Below is a small trained network, with its code and all its weights. Each question gives an input and a target symbol and asks what happens when units are switched off, that is, made to give their printed mean instead of their output.

import numpy as np


def w(rows, s, z=0):
    codes = np.array(rows[::2]) - 128.0
    scale = np.full(codes.shape[1], s)
    scale[-1] = z or s
    return codes * scale


def f(y):
    return np.maximum(y, 0)


def softmax(a):
    e = np.exp(a - a.max(-1, keepdims=True))
    return e / e.sum(-1, keepdims=True)


def log_softmax(a):
    a = a - a.max(-1, keepdims=True)
    return a - np.log(np.exp(a).sum(-1, keepdims=True))


def net(x, mask):
    ids = ['ΓΔΘΛΞΦΨΩαβεζημστ'.index(c) for c in x.split()]
    T = len(ids)
    res = E[ids] + P[:T]
    r = res
    for j in range(2):
        rows = slice(3 * j, 3 * j + 3)
        q, k, v = (r @ M[0][rows].T for M in (Q, K, V))
        z = softmax(np.where(np.tri(T) > 0, q @ k.T / 3**0.5, -1e9)) @ v
        o = O[0][rows]
        res = res + np.where(mask[j], z, o[:, -1]) @ o[:, :-1]
    y = f(res @ A[0][:, :-1].T + A[0][:, -1])
    res = res + np.where(mask[2:14], y, B[0][:, -1]) @ B[0][:, :-1]
    return log_softmax(res[-1] @ U[:, :-1].T + U[:, -1])


Q, K, V, O, A, B = {}, {}, {}, {}, {}, {}
E = w([
[108,17,52,177,219,128,180,194,134],'Γ',
[14,137,30,144,84,179,107,125,117],'Δ',
[127,131,51,152,167,156,158,229,204],'Θ',
[130,107,42,75,169,206,71,173,165],'Λ',
[110,96,176,79,150,94,207,118,164],'Ξ',
[27,181,166,170,65,92,251,151,146],'Φ',
[40,71,65,113,183,130,138,83,104],'Ψ',
[198,126,132,57,188,140,144,189,212],'Ω',
[147,32,96,28,194,143,91,92,144],'α',
[127,137,181,28,150,108,174,47,188],'β',
[73,141,87,42,151,166,91,74,144],'ε',
[53,236,131,96,68,141,169,96,211],'ζ',
[130,1,154,169,104,3,225,180,78],'η',
[102,154,124,116,148,124,159,118,198],'μ',
[148,217,117,52,144,149,139,141,237],'σ',
[22,110,149,109,97,133,170,65,136],'τ',
],0.0077)
P = w([
[58,124,135,75,140,103,2,196,76],'0',
[171,157,46,157,138,153,186,68,59],'1',
[51,147,207,35,170,39,22,244,155],'2',
[163,57,46,75,59,174,251,75,184],'3',
[4,99,210,47,149,42,37,249,184],'4',
[186,82,26,72,124,160,228,142,151],'5',
],0.0068)
Q[0] = w([
[200,69,108,246,32,102,196,82,76],'H1',
[34,133,195,37,136,64,112,211,210],'H1',
[54,113,160,103,122,72,161,172,178],'H1',
[194,181,133,158,120,156,138,75,3],'H2',
[58,79,143,38,197,44,113,160,174],'H2',
[222,108,96,188,49,176,202,91,148],'H2',
],0.0071)
K[0] = w([
[127,137,232,185,124,36,94,210,22],'H1',
[193,43,19,105,7,194,220,49,224],'H1',
[148,58,101,170,89,94,234,101,128],'H1',
[157,149,200,140,249,121,35,173,112],'H2',
[189,32,38,127,88,174,255,52,175],'H2',
[55,206,229,216,157,63,105,141,13],'H2',
],0.007)
V[0] = w([
[186,245,253,124,67,84,127,130,198],'H1',
[104,64,185,54,215,182,73,2,73],'H1',
[84,213,130,46,95,198,47,74,164],'H1',
[34,153,7,180,50,194,132,137,108],'H2',
[26,159,226,138,18,140,164,3,84],'H2',
[64,57,226,161,85,28,203,201,62],'H2',
],0.007)
O[0] = w([
[208,203,205,153,88,37,63,67,164,64],'H1',
[16,1,163,163,118,154,103,74,131,102],'H1',
[141,54,99,127,10,105,97,79,139,59],'H1',
[177,128,76,38,34,194,124,161,69,149],'H2',
[101,119,212,51,64,133,101,53,39,152],'H2',
[127,183,171,101,227,116,161,129,16,253],'H2',
],0.0078,0.0064)
A[0] = w([
[99,112,65,108,150,130,191,115,128,254],'N1',
[106,80,222,88,18,115,1,112,162,36],'N2',
[69,175,108,246,132,150,164,87,120,103],'N3',
[146,181,111,134,158,222,151,89,169,126],'N4',
[118,51,132,150,32,46,66,137,246,115],'N5',
[127,139,27,143,133,218,179,122,164,160],'N6',
[46,62,175,198,141,102,69,194,182,147],'N7',
[47,125,197,139,157,91,45,203,123,87],'N8',
[173,158,75,194,116,104,74,197,195,117],'N9',
[204,73,67,195,84,78,128,75,58,188],'N10',
[96,49,37,130,77,172,90,100,177,131],'N11',
[87,162,183,128,93,52,5,153,127,201],'N12',
],0.0074,0.0045)
B[0] = w([
[171,110,111,103,64,151,171,131,130,245],'N1',
[151,81,154,239,45,179,165,173,87,168],'N2',
[178,69,183,73,23,169,72,32,154,141],'N3',
[136,50,159,177,148,194,96,75,144,151],'N4',
[135,222,73,231,175,186,136,99,93,178],'N5',
[213,125,185,99,124,122,85,81,117,176],'N6',
[105,93,73,101,198,136,90,60,222,176],'N7',
[102,113,228,156,151,157,47,71,117,192],'N8',
[203,168,162,91,172,70,165,198,161,138],'N9',
[184,144,214,79,212,255,92,48,178,149],'N10',
[95,178,48,124,172,78,150,172,68,185],'N11',
[186,144,164,134,45,67,64,154,180,169],'N12',
],0.0083,0.011)
U = w([
[212,104,153,76,127,247,131,3,186,233],'Γ',
[145,142,72,93,74,95,209,126,76,222],'Δ',
[149,165,93,90,119,41,203,215,157,110],'Θ',
[98,203,32,110,156,54,172,181,122,71],'Λ',
[102,59,198,70,142,67,38,47,218,111],'Ξ',
[166,188,137,61,88,31,20,127,94,125],'Φ',
[45,87,91,69,115,111,108,142,144,130],'Ψ',
[155,182,128,138,178,75,100,82,215,115],'Ω',
[67,124,96,127,175,139,107,65,174,74],'α',
[145,114,176,217,139,133,76,60,153,107],'β',
[78,142,90,197,118,181,129,151,103,78],'ε',
[195,143,161,176,85,180,79,165,107,3],'ζ',
[88,166,179,147,202,165,63,165,77,65],'η',
[125,131,126,141,110,115,78,144,179,207],'μ',
[164,208,121,197,138,103,106,138,150,100],'σ',
[98,32,190,129,69,176,83,165,108,13],'τ',
],0.007,0.0048)

Each question gives the input, a string of symbols that net reads in full, and the target symbol t.
The units are the heads (3 rows each of Q, K, V and O) and the neurons (one row each of A and B). Each row of codes is followed by its name. A weight is (code - 128) times the scale printed after its matrix; where a second scale follows, it is the last column's (O, A, B and U).
mask holds one flag per unit, heads first, then neurons. A switched-off unit (its flag False) gives its mean, the last column of its rows in O or B, instead of its output. The means were averaged over made-up inputs and are rounded, as every weight is.
A unit's drop is (log p(t) with every unit on - log p(t) with that unit switched off) / (log p(t) with every unit on - log p(t) with every unit switched off).
The circuit of an input: a set's keep is (log p(t) with only the set's units on - log p(t) with every unit switched off) / (log p(t) with every unit on - log p(t) with every unit switched off). Starting from the 12 units with the biggest drops (on a tie, the unit counted first), units are removed one at a time, each time the one whose removal leaves the highest keep (on an exact tie, the one counted first), for as long as the keep stays at least 0.8.
circuit, biggest first: the units of the circuit, biggest drop first
most important unit: the unit with the biggest drop
which heads matter: for each layer, one digit per head in row order, 1 if its drop is at least 0.15 and else 0, layers parted by /
drop when u is switched off: that unit's drop, to one decimal
input σ σ Ψ β Φ, target β: circuit, biggest first : H1, H2, N5, N8
input Ξ Δ η, target Δ: circuit, biggest first : H2, H1, N11, N8
input Φ ε Φ, target ε: circuit, biggest first : H2, H1, N5, N2
input η Φ Θ, target Φ: circuit, biggest first : H1, H2, N12
input ζ Θ Ξ, target Θ: circuit, biggest first : H2, H1, N9
input η Δ Φ τ Φ τ, target Δ: circuit, biggest first : N8, N7
input Φ η ε, target η: circuit, biggest first : H1, N8
input η Ξ Λ Λ ε, target Λ: circuit, biggest first : H2, N11, H1
input Φ ε ζ Δ ζ, target Δ: most important unit : H2
input Φ α Ξ, target α: circuit, biggest first : H1, H2, N7, N5
input η β η Ψ τ η, target Θ: circuit, biggest first : H1, N8, N5
input ε Φ η τ η, target τ: which heads matter : 01
input ε τ Ω, target τ: which heads matter : 11
input Ξ Δ Φ Ω η, target Ω: which heads matter : 01
input Λ Ξ Γ, target Ξ: drop when N5 is switched off : 0.1
input η η β, target η: drop when H1 is switched off : 0.6
input Ω α Φ ε η, target ε: drop when H2 is switched off : 1.1
input ε Φ Ξ Φ Λ, target Φ: drop when N2 is switched off : 0.0
